Below is a small trained network, with its code and all its weights. Each question gives an input and a class and asks what happens when units are switched off, that is, made to give their printed mean instead of their output.

import numpy as np


def w(rows, s, z=0):
    codes = np.array(rows[::2]) - 128.0
    scale = np.full(codes.shape[1], s)
    scale[-1] = z or s
    return codes * scale


def f(y):
    return y / 2 * (1 + np.tanh(0.7978845608 * (y + 0.044715 * y**3)))


def log_softmax(a):
    a = a - a.max(-1, keepdims=True)
    return a - np.log(np.exp(a).sum(-1, keepdims=True))


def net(x, mask):
    res = np.array(x, float).reshape(1, 5) / 4 @ E
    y = f(res @ A[0][:, :-1].T + A[0][:, -1])
    res = res + np.where(mask, y, B[0][:, -1]) @ B[0][:, :-1]
    return log_softmax(res[-1] @ U[:, :-1].T + U[:, -1])


A, B = {}, {}
E = w([
[86,113,62,141,81,248,100],'x0',
[89,125,185,142,130,83,70],'x1',
[225,178,201,119,130,134,92],'x2',
[144,100,173,76,160,111,87],'x3',
[175,58,94,161,74,113,76],'x4',
],0.012)
A[0] = w([
[190,194,159,112,210,146,147,169],'neuron 1',
[176,229,89,135,120,156,91,170],'neuron 2',
[89,15,37,80,158,187,178,229],'neuron 3',
[64,168,142,153,139,156,163,101],'neuron 4',
[63,136,122,120,226,131,219,237],'neuron 5',
[219,124,142,123,111,98,92,207],'neuron 6',
[39,144,63,126,214,98,111,119],'neuron 7',
[156,217,155,66,155,189,103,216],'neuron 8',
[102,230,79,148,156,123,165,102],'neuron 9',
[113,176,132,111,96,125,62,56],'neuron 10',
[161,158,99,209,125,131,180,134],'neuron 11',
[146,163,132,160,70,171,107,26],'neuron 12',
[117,116,139,163,163,1,119,254],'neuron 13',
[168,98,89,83,51,153,52,120],'neuron 14',
[186,194,126,58,236,142,155,194],'neuron 15',
[167,100,169,107,118,92,50,199],'neuron 16',
[53,135,167,159,152,35,84,245],'neuron 17',
],0.0094,0.0043)
B[0] = w([
[119,169,148,48,176,36,251,200],'neuron 1',
[80,144,133,234,214,53,226,181],'neuron 2',
[99,104,51,23,25,92,64,252],'neuron 3',
[87,134,110,208,83,201,196,162],'neuron 4',
[98,231,150,93,98,222,154,214],'neuron 5',
[210,108,89,49,168,161,107,199],'neuron 6',
[27,211,167,87,88,190,130,179],'neuron 7',
[123,66,148,166,205,2,249,209],'neuron 8',
[198,128,140,166,86,173,254,173],'neuron 9',
[107,66,221,157,157,143,55,136],'neuron 10',
[224,138,72,138,36,170,171,166],'neuron 11',
[50,57,142,218,187,182,152,151],'neuron 12',
[164,202,142,151,98,149,34,211],'neuron 13',
[156,27,181,202,201,116,92,199],'neuron 14',
[137,201,164,17,129,52,234,209],'neuron 15',
[200,155,157,114,207,50,88,199],'neuron 16',
[159,236,208,178,160,237,37,205],'neuron 17',
],0.0063,0.013)
U = w([
[182,160,47,148,92,150,170,181],'0',
[58,76,130,218,162,126,147,60],'1',
[158,188,166,159,149,93,66,207],'2',
[57,125,72,62,89,119,123,42],'3',
[101,203,162,135,149,172,148,2],'4',
[198,1,124,120,139,107,79,152],'5',
[154,195,155,73,177,26,193,156],'6',
],0.0095,0.0042)

Each question gives the input, the list of numbers given to net, and the class t.
The units are the neurons (one row each of A and B). Each row of codes is followed by its name. A weight is (code - 128) times the scale printed after its matrix; where a second scale follows, it is the last column's (A, B and U).
mask holds one flag per neuron, in row order. A switched-off neuron (its flag False) gives its mean, the last column of its row in B, instead of its output. The means were averaged over made-up inputs and are rounded, as every weight is.
A unit's drop is (log p(t) with every unit on - log p(t) with that unit switched off) / (log p(t) with every unit on - log p(t) with every unit switched off).
The circuit of an input: a set's keep is (log p(t) with only the set's units on - log p(t) with every unit switched off) / (log p(t) with every unit on - log p(t) with every unit switched off). Starting from the 12 units with the biggest drops (on a tie, the unit counted first), units are removed one at a time, each time the one whose removal leaves the highest keep (on an exact tie, the one counted first), for as long as the keep stays at least 0.8.
circuit, biggest first: the units of the circuit, biggest drop first
k most important neurons: the k neurons with the biggest drops, biggest first
drop of u: that unit's drop, to one decimal
input [-7,-4,-1,-3,4], class 0: circuit, biggest first -> [neuron 8; neuron 11; neuron 1]
input [8,-8,-2,3,6], class 5: circuit, biggest first -> [neuron 14]
input [-5,-1,-5,-7,-3], class 4: 2 most important neurons -> [neuron 5; neuron 7]
input [3,-1,-3,0,4], class 5: circuit, biggest first -> [neuron 5; neuron 14]
input [7,-7,8,7,2], class 6: 3 most important neurons -> [neuron 2; neuron 8; neuron 15]
input [-4,-3,-4,6,3], class 5: circuit, biggest first -> [neuron 1; neuron 15]
input [3,3,8,-8,-1], class 1: 2 most important neurons -> [neuron 12; neuron 15]
input [8,-2,6,-5,-6], class 1: circuit, biggest first -> [neuron 12; neuron 2; neuron 8]
input [2,-5,-7,0,8], class 3: 2 most important neurons -> [neuron 3; neuron 16]
input [-5,6,7,2,4], class 2: 2 most important neurons -> [neuron 17; neuron 13]
input [-4,-5,-6,-6,1], class 0: 2 most important neurons -> [neuron 11; neuron 9]
input [-1,-3,-3,-8,-4], class 0: drop of neuron 11 -> 0.1
input [8,-5,-4,6,-8], class 3: drop of neuron 3 -> 0.9
input [3,-1,-4,8,-5], class 3: drop of neuron 3 -> 0.1
input [-2,7,-5,0,8], class 2: circuit, biggest first -> [neuron 17]
input [-4,-2,-8,4,-3], class 4: drop of neuron 17 -> 0.2
